Below is a small trained network, with its code and all its weights. Each question gives an input and a class and asks what happens when units are switched off, that is, made to give their printed mean instead of their output.

import numpy as np


def w(rows, s, z=0):
    codes = np.array(rows[::2]) - 128.0
    scale = np.full(codes.shape[1], s)
    scale[-1] = z or s
    return codes * scale


def f(y):
    return y / 2 * (1 + np.tanh(0.7978845608 * (y + 0.044715 * y**3)))


def log_softmax(a):
    a = a - a.max(-1, keepdims=True)
    return a - np.log(np.exp(a).sum(-1, keepdims=True))


def net(x, mask):
    res = np.array(x, float).reshape(1, 4) / 4 @ E
    y = f(res @ A[0][:, :-1].T + A[0][:, -1])
    res = res + np.where(mask, y, B[0][:, -1]) @ B[0][:, :-1]
    return log_softmax(res[-1] @ U[:, :-1].T + U[:, -1])


A, B = {}, {}
E = w([
[129,254,93,126,213,145,247,136,67],'x0',
[89,251,122,122,51,41,18,136,66],'x1',
[127,128,128,128,127,128,128,128,129],'x2',
[117,51,143,126,231,91,62,123,7],'x3',
],0.0058)
A[0] = w([
[125,85,105,120,141,131,158,139,142,77],'N1',
[133,191,131,119,64,124,168,136,198,1],'N2',
[137,101,119,140,144,139,146,115,137,74],'N3',
[133,166,122,123,158,128,162,116,104,64],'N4',
[131,133,126,132,133,138,120,128,131,116],'N5',
[129,97,142,116,170,119,97,126,73,29],'N6',
[122,86,119,123,152,134,163,135,153,85],'N7',
[117,77,121,134,204,100,75,139,25,9],'N8',
[131,7,144,132,53,121,32,127,184,7],'N9',
[122,191,119,136,184,131,196,144,89,74],'N10',
[121,176,133,133,172,130,173,132,96,68],'N11',
[131,162,126,124,108,134,100,130,106,64],'N12',
[128,146,128,134,59,139,136,132,206,52],'N13',
[137,165,124,130,158,133,154,125,107,64],'N14',
[135,98,140,132,169,120,96,123,68,13],'N15',
[110,243,120,133,63,78,33,135,70,79],'N16',
[129,151,116,133,92,141,150,127,175,36],'N17',
[122,165,134,135,85,125,170,127,182,35],'N18',
[134,169,138,126,155,127,166,118,104,63],'N19',
[124,188,129,130,164,137,192,131,96,70],'N20',
[121,92,124,137,143,135,159,123,140,90],'N21',
[145,38,144,131,171,159,219,113,181,90],'N22',
[125,94,123,129,113,131,90,134,149,40],'N23',
[141,186,133,124,109,138,66,114,100,108],'N24',
[134,59,123,126,175,153,191,145,151,90],'N25',
[126,160,133,111,150,131,156,116,111,53],'N26',
[119,84,139,122,103,130,92,127,148,53],'N27',
[134,165,130,121,118,116,100,121,119,77],'N28',
],0.017,0.0032)
B[0] = w([
[130,135,161,130,128,122,129,132,128,154],'N1',
[134,129,104,124,129,216,132,87,129,191],'N2',
[118,130,151,130,133,123,133,132,124,146],'N3',
[126,128,90,134,131,103,127,128,126,158],'N4',
[121,126,131,115,125,122,129,122,131,127],'N5',
[126,126,114,126,134,197,134,98,125,170],'N6',
[127,128,170,128,129,120,128,138,129,164],'N7',
[134,130,105,127,113,242,130,88,133,213],'N8',
[125,136,23,131,127,43,131,150,123,249],'N9',
[127,131,67,129,132,83,125,142,129,198],'N10',
[129,135,79,128,130,97,123,138,132,173],'N11',
[124,125,154,137,122,119,130,133,117,143],'N12',
[125,126,100,127,136,200,128,99,121,185],'N13',
[132,129,99,124,124,100,128,123,139,154],'N14',
[122,117,116,123,137,193,132,95,132,169],'N15',
[127,123,254,131,133,82,136,162,129,236],'N16',
[125,121,117,122,133,180,123,109,127,160],'N17',
[127,119,112,130,121,196,122,102,125,172],'N18',
[127,130,93,124,122,99,125,125,134,158],'N19',
[129,116,72,128,124,89,126,137,124,186],'N20',
[123,134,159,126,128,121,131,133,120,154],'N21',
[125,123,233,133,126,106,123,149,125,238],'N22',
[140,133,102,119,134,100,126,125,143,153],'N23',
[133,128,181,119,127,107,121,139,137,168],'N24',
[132,135,206,123,122,111,126,140,131,204],'N25',
[127,133,98,137,128,121,125,140,117,146],'N26',
[132,129,87,133,132,105,126,141,126,164],'N27',
[122,133,155,135,126,123,129,141,124,145],'N28',
],0.04,0.015)
U = w([
[133,117,251,133,121,98,130,173,122,249],'0',
[141,126,36,133,122,52,120,161,123,123],'1',
[142,102,125,119,119,254,135,62,125,13],'2',
],0.0067,0.0014)

Each question gives the input, the list of numbers given to net, and the class t.
The units are the neurons (one row each of A and B). Each row of codes is followed by its name. A weight is (code - 128) times the scale printed after its matrix; where a second scale follows, it is the last column's (A, B and U).
mask holds one flag per neuron, in row order. A switched-off neuron (its flag False) gives its mean, the last column of its row in B, instead of its output. The means were averaged over made-up inputs and are rounded, as every weight is.
A unit's drop is (log p(t) with every unit on - log p(t) with that unit switched off) / (log p(t) with every unit on - log p(t) with every unit switched off).
The circuit of an input: a set's keep is (log p(t) with only the set's units on - log p(t) with every unit switched off) / (log p(t) with every unit on - log p(t) with every unit switched off). Starting from the 12 units with the biggest drops (on a tie, the unit counted first), units are removed one at a time, each time the one whose removal leaves the highest keep (on an exact tie, the one counted first), for as long as the keep stays at least 0.8.
units of the circuit, in order: the units of the circuit, biggest drop first
top k neurons: the k neurons with the biggest drops, biggest first
drop of u: that unit's drop, to one decimal
input [5,0,-5,6], class 2: units of the circuit, in order	(N8)
input [8,-5,-3,-7], class 1: top 2 neurons	(N10, N20)
input [-6,0,-6,-8], class 2: top 2 neurons	(N13, N2)
input [3,2,0,-3], class 1: top 2 neurons	(N8, N22)
input [0,6,-8,-7], class 2: top 2 neurons	(N2, N13)
input [0,4,4,-5], class 2: top 2 neurons	(N2, N22)
input [5,0,-2,6], class 2: top 4 neurons	(N8, N9, N15, N6)
input [-8,7,3,-5], class 1: top 4 neurons	(N9, N22, N25, N27)
input [0,-7,2,8], class 2: top 3 neurons	(N8, N16, N6)
input [3,2,-6,-2], class 1: top 2 neurons	(N22, N25)
input [-1,0,1,0], class 1: top 3 neurons	(N16, N22, N8)
input [-1,-1,0,2], class 2: top 2 neurons	(N16, N9)
input [-6,2,5,-6], class 1: top 2 neurons	(N9, N8)
input [-8,2,4,-6], class 1: units of the circuit, in order	(N9)
input [3,1,-7,-3], class 1: drop of N8	2.8
input [-7,-5,3,-6], class 1: drop of N9	7.4
